Here is a tiny trained network, its code and every weight. The questions are about switching its units off for an input and a target symbol, where a switched-off unit gives its printed mean instead of its output.

import numpy as np


def w(rows, s, z=0):
    codes = np.array(rows[::2]) - 128.0
    scale = np.full(codes.shape[1], s)
    scale[-1] = z or s
    return codes * scale


def f(y):
    return np.maximum(y, 0)


def softmax(a):
    e = np.exp(a - a.max(-1, keepdims=True))
    return e / e.sum(-1, keepdims=True)


def log_softmax(a):
    a = a - a.max(-1, keepdims=True)
    return a - np.log(np.exp(a).sum(-1, keepdims=True))


def net(x, mask):
    ids = ['αβγδεζηθλμξπσφψω'.index(c) for c in x.split()]
    T = len(ids)
    res = E[ids] + P[:T]
    u = 0
    for l in range(2):
        r = res
        for j in range(3):
            rows = slice(2 * j, 2 * j + 2)
            q, k, v = (r @ M[l][rows].T for M in (Q, K, V))
            z = softmax(np.where(np.tri(T) > 0, q @ k.T / 2**0.5, -1e9)) @ v
            o = O[l][rows]
            res = res + np.where(mask[u + j], z, o[:, -1]) @ o[:, :-1]
        u += 3
        y = f(res @ A[l][:, :-1].T + A[l][:, -1])
        res = res + np.where(mask[u : u + 16], y, B[l][:, -1]) @ B[l][:, :-1]
        u += 16
    return log_softmax(res[-1] @ U[:, :-1].T + U[:, -1])


Q, K, V, O, A, B = {}, {}, {}, {}, {}, {}
E = w([
[112,177,94,82,163,164,105,152,157],'α',
[136,130,51,76,164,128,72,144,99],'β',
[154,105,76,60,86,82,80,63,71],'γ',
[102,202,137,132,151,83,117,150,85],'δ',
[98,249,88,92,150,123,94,172,154],'ε',
[67,146,106,121,186,175,97,116,117],'ζ',
[190,117,126,47,91,90,111,102,150],'η',
[220,101,89,54,127,91,98,145,109],'θ',
[110,167,177,112,140,154,144,123,192],'λ',
[156,48,181,101,129,125,136,73,110],'μ',
[167,218,113,77,104,69,105,150,127],'ξ',
[100,202,137,91,101,83,108,113,143],'π',
[145,158,153,117,190,149,141,183,151],'σ',
[154,143,100,61,171,185,109,157,209],'φ',
[166,31,115,79,184,193,113,111,142],'ψ',
[123,162,75,57,117,142,80,96,176],'ω',
],0.013)
P = w([
[92,94,162,158,93,155,80,149,165],'0',
[116,137,238,91,122,213,37,216,9],'1',
[45,90,128,120,40,148,143,200,53],'2',
[137,128,92,160,132,181,134,138,61],'3',
[182,154,208,77,128,158,128,114,129],'4',
[55,68,116,35,149,96,154,117,151],'5',
[188,157,195,92,190,112,97,53,130],'6',
[105,98,114,73,173,93,179,72,160],'7',
[135,180,179,109,199,86,117,28,107],'8',
],0.013)
Q[0] = w([
[127,116,103,207,20,179,123,185,125],'L0H1',
[54,59,32,190,86,58,250,141,187],'L0H1',
[133,159,210,26,189,119,80,95,120],'L0H2',
[220,174,138,173,150,196,70,107,64],'L0H2',
[122,93,43,254,34,163,159,186,112],'L0H3',
[57,78,91,100,102,66,251,152,191],'L0H3',
],0.0091)
K[0] = w([
[102,79,139,138,45,167,65,232,95],'L0H1',
[140,122,183,177,102,133,2,140,166],'L0H1',
[154,129,59,188,204,62,180,58,194],'L0H2',
[69,95,55,134,88,111,226,179,116],'L0H2',
[97,110,162,109,43,189,72,199,88],'L0H3',
[173,163,212,110,149,151,61,97,128],'L0H3',
],0.0093)
V[0] = w([
[69,68,132,159,167,159,157,74,26],'L0H1',
[176,92,169,148,43,98,195,97,161],'L0H1',
[210,77,65,67,94,46,85,124,48],'L0H2',
[201,58,211,144,174,175,177,211,156],'L0H2',
[119,89,45,49,122,255,71,59,193],'L0H3',
[207,167,24,143,202,148,97,241,138],'L0H3',
],0.0086)
O[0] = w([
[178,141,100,30,183,95,182,152,170,109],'L0H1',
[115,137,75,180,116,230,149,143,140,37],'L0H1',
[34,169,180,56,115,188,129,61,86,156],'L0H2',
[182,205,66,155,217,156,157,30,93,125],'L0H2',
[101,146,141,189,79,87,250,141,83,255],'L0H3',
[76,137,207,190,200,63,126,86,114,129],'L0H3',
],0.011,0.0068)
A[0] = w([
[143,33,158,139,156,137,134,184,160,71],'L0N1',
[117,188,89,56,90,63,101,125,99,168],'L0N2',
[147,83,116,241,109,54,103,131,153,125],'L0N3',
[126,125,104,166,170,162,92,148,255,80],'L0N4',
[128,147,98,74,168,47,163,57,168,144],'L0N5',
[135,51,111,175,141,99,103,87,95,168],'L0N6',
[84,114,72,174,139,119,134,135,127,5],'L0N7',
[106,101,133,163,53,159,85,165,135,87],'L0N8',
[160,189,194,87,115,89,194,195,99,157],'L0N9',
[128,116,141,177,179,150,97,95,153,69],'L0N10',
[64,90,127,180,133,215,110,158,94,176],'L0N11',
[92,85,156,91,138,168,117,121,190,115],'L0N12',
[126,73,101,171,72,232,84,125,151,86],'L0N13',
[179,49,176,104,104,104,120,115,65,166],'L0N14',
[113,156,100,231,97,175,70,45,153,99],'L0N15',
[94,149,51,165,136,142,80,123,129,77],'L0N16',
],0.0079,0.015)
B[0] = w([
[139,158,143,112,130,134,151,126,138,132],'L0N1',
[147,111,149,153,173,163,154,128,164,236],'L0N2',
[140,144,118,92,158,120,155,177,120,158],'L0N3',
[90,118,158,131,175,148,117,135,163,130],'L0N4',
[153,107,152,118,168,133,139,152,110,205],'L0N5',
[129,169,136,140,115,128,128,138,160,168],'L0N6',
[56,182,159,150,77,109,213,99,246,128],'L0N7',
[166,128,174,95,134,115,155,141,99,139],'L0N8',
[103,108,62,109,124,142,151,103,146,253],'L0N9',
[120,115,80,144,131,105,134,151,142,130],'L0N10',
[155,185,128,140,86,126,141,123,171,166],'L0N11',
[84,168,123,126,122,135,113,130,162,143],'L0N12',
[148,159,98,90,116,109,133,144,94,135],'L0N13',
[93,167,121,152,149,116,125,144,163,218],'L0N14',
[146,157,166,70,152,148,149,124,133,135],'L0N15',
[130,139,102,129,132,127,133,135,133,128],'L0N16',
],0.013,0.014)
Q[1] = w([
[114,161,93,77,105,122,92,105,175],'L1H1',
[174,105,127,73,100,82,43,89,2],'L1H1',
[102,125,54,92,125,93,56,93,35],'L1H2',
[132,92,123,128,130,125,139,102,112],'L1H2',
[137,136,161,115,152,125,156,85,180],'L1H3',
[104,116,86,195,107,103,105,139,77],'L1H3',
],0.0095)
K[1] = w([
[109,147,139,148,165,139,165,202,151],'L1H1',
[92,67,55,64,201,175,106,38,139],'L1H1',
[142,113,91,59,130,99,71,1,56],'L1H2',
[140,96,233,83,135,112,76,110,117],'L1H2',
[187,167,114,118,60,80,126,159,93],'L1H3',
[123,49,118,77,140,123,91,70,117],'L1H3',
],0.0087)
V[1] = w([
[93,73,87,130,240,192,149,75,183],'L1H1',
[112,125,40,162,98,113,232,114,112],'L1H1',
[159,124,177,164,143,190,153,208,132],'L1H2',
[117,159,40,165,155,29,137,132,86],'L1H2',
[2,111,78,170,125,121,86,216,109],'L1H3',
[216,82,92,86,54,99,122,127,133],'L1H3',
],0.0075)
O[1] = w([
[106,102,65,157,207,150,140,23,233,2],'L1H1',
[101,123,157,197,138,176,215,172,135,183],'L1H1',
[174,133,67,153,103,40,82,157,121,239],'L1H2',
[157,105,180,212,161,161,145,122,153,158],'L1H2',
[254,111,226,64,9,80,193,117,235,95],'L1H3',
[152,44,98,136,125,211,94,214,104,99],'L1H3',
],0.0077,0.013)
A[1] = w([
[126,56,167,168,62,156,130,8,49,5],'L1N1',
[161,87,87,166,124,129,63,150,138,118],'L1N2',
[178,74,135,69,127,117,128,177,77,116],'L1N3',
[164,91,70,109,149,211,135,78,125,103],'L1N4',
[170,156,176,94,89,142,159,149,149,74],'L1N5',
[110,155,124,100,105,196,70,110,79,100],'L1N6',
[171,107,55,125,87,46,49,50,144,130],'L1N7',
[152,91,179,97,84,126,145,146,39,58],'L1N8',
[109,220,71,102,98,61,129,26,183,147],'L1N9',
[153,95,161,110,118,77,59,116,108,95],'L1N10',
[156,111,148,196,104,164,131,140,149,94],'L1N11',
[132,195,154,80,198,131,60,82,154,123],'L1N12',
[101,153,210,205,113,157,54,71,161,50],'L1N13',
[9,200,22,243,187,156,83,58,130,86],'L1N14',
[98,164,149,197,138,77,132,72,198,117],'L1N15',
[188,178,175,207,132,160,172,68,254,133],'L1N16',
],0.008,0.014)
B[1] = w([
[255,221,105,84,184,96,154,103,82,128],'L1N1',
[198,148,158,81,108,114,176,172,112,141],'L1N2',
[89,100,77,137,119,138,112,94,175,198],'L1N3',
[162,95,181,80,126,97,117,146,131,143],'L1N4',
[158,95,100,103,158,166,110,154,93,174],'L1N5',
[163,107,153,115,170,134,149,160,140,163],'L1N6',
[79,158,136,167,159,165,127,228,115,154],'L1N7',
[126,92,132,148,145,104,134,70,101,189],'L1N8',
[143,83,161,173,153,176,120,163,101,216],'L1N9',
[110,106,105,135,171,111,169,125,64,146],'L1N10',
[102,147,99,130,156,111,99,166,116,145],'L1N11',
[147,129,116,100,140,147,155,150,124,176],'L1N12',
[106,186,79,69,206,85,148,118,135,136],'L1N13',
[206,120,124,81,55,112,132,112,100,226],'L1N14',
[137,79,174,117,128,107,129,156,69,221],'L1N15',
[70,120,56,102,141,104,88,146,54,250],'L1N16',
],0.0097,0.018)
U = w([
[146,163,124,98,117,87,151,167,94,162],'α',
[110,106,151,123,139,100,127,104,114,208],'β',
[73,186,120,55,78,118,170,124,166,106],'γ',
[148,127,182,121,186,114,31,141,179,162],'δ',
[163,122,191,131,96,12,67,123,148,123],'ε',
[91,85,46,142,167,78,149,127,184,56],'ζ',
[109,191,82,195,91,214,67,93,54,136],'η',
[141,194,189,120,156,133,119,55,81,152],'θ',
[188,199,24,202,107,95,64,97,144,206],'λ',
[188,127,54,131,139,194,138,96,139,82],'μ',
[117,220,129,84,111,64,2,89,98,112],'ξ',
[117,80,102,146,60,108,12,134,127,71],'π',
[212,121,126,193,192,99,41,85,82,39],'σ',
[134,216,119,245,123,73,159,81,82,116],'φ',
[150,136,57,136,141,115,187,47,87,1],'ψ',
[107,77,146,225,31,127,160,130,129,89],'ω',
],0.006,0.0089)

Each question gives the input, a string of symbols that net reads in full, and the target symbol t.
The units are the heads (2 rows each of Q, K, V and O) and the neurons (one row each of A and B). Each row of codes is followed by its name. A weight is (code - 128) times the scale printed after its matrix; where a second scale follows, it is the last column's (O, A, B and U).
mask holds one flag per unit, layer by layer, with each layer's heads first. A switched-off unit (its flag False) gives its mean, the last column of its rows in O or B, instead of its output. The means were averaged over made-up inputs and are rounded, as every weight is.
A unit's drop is (log p(t) with every unit on - log p(t) with that unit switched off) / (log p(t) with every unit on - log p(t) with every unit switched off).
The circuit of an input: a set's keep is (log p(t) with only the set's units on - log p(t) with every unit switched off) / (log p(t) with every unit on - log p(t) with every unit switched off). Starting from the 12 units with the biggest drops (on a tie, the unit counted first), units are removed one at a time, each time the one whose removal leaves the highest keep (on an exact tie, the one counted first), for as long as the keep stays at least 0.8.
units of the circuit, in order: the units of the circuit, biggest drop first
most important unit: the unit with the biggest drop
k most important neurons: the k neurons with the biggest drops, biggest first
k most important neurons of layer l: the k neurons of layer l with the biggest drops, biggest first
which heads matter: for each layer, one digit per head in row order, 1 if its drop is at least 0.15 and else 0, layers parted by /
input λ η ψ ω, target λ: which heads matter	010 / 010
input λ σ ψ σ α, target λ: which heads matter	110 / 011
input ζ θ ω π, target ζ: units of the circuit, in order	L0H1; L0N9; L1H1
input ε γ ψ ζ ω ζ ε β η, target ε: units of the circuit, in order	L0H2; L1H3
input φ ω η γ ε λ σ, target φ: most important unit	L0H1
input π ξ ζ δ μ σ ψ γ, target ψ: which heads matter	111 / 100
input φ ξ π, target ξ: 2 most important neurons of layer 1	L1N13; L1N16
input δ μ β λ ζ σ δ μ θ, target δ: which heads matter	001 / 100
input γ ψ β ζ λ ζ ξ, target ζ: which heads matter	101 / 000
input π ψ ζ ξ ζ ζ ζ, target ζ: which heads matter	101 / 001
input ψ η β, target ψ: units of the circuit, in order	L0H2; L1H1
input σ π σ ε, target σ: units of the circuit, in order	L0H3; L1H1; L1N9
input ψ μ β η α, target ψ: units of the circuit, in order	L1H1; L0H2; L1N14; L0N9
input γ ζ β β, target γ: which heads matter	110 / 010
input δ ω ξ μ ω δ ψ, target δ: most important unit	L0H3
input η η λ γ δ π ψ, target η: 2 most important neurons	L0N13; L0N11
input ε π ξ, target ε: which heads matter	111 / 101
input ζ ξ ξ φ θ μ ζ ζ, target ζ: units of the circuit, in order	L0H1; L0H2; L0N9; L1H1
input λ μ ξ λ σ ζ ξ φ φ, target λ: which heads matter	111 / 011
input θ ζ δ δ θ, target δ: units of the circuit, in order	L0H3; L1H1
input η ω φ α, target φ: which heads matter	111 / 100
input α μ φ θ ξ ψ, target ξ: 2 most important neurons	L1N16; L0N9
input δ ψ θ λ ω η ζ ε, target ζ: 2 most important neurons of layer 1	L1N14; L1N15
input γ φ σ φ β ε, target γ: most important unit	L0H2
input δ φ ξ ψ, target δ: 2 most important neurons	L0N9; L1N9
input δ ξ β φ ψ φ φ δ ζ, target δ: which heads matter	011 / 100
input σ ζ θ δ μ φ β, target σ: 4 most important neurons	L1N9; L0N9; L0N4; L1N15
input σ θ δ θ σ σ β, target σ: which heads matter	011 / 100
input η ω π ε, target η: which heads matter	101 / 111
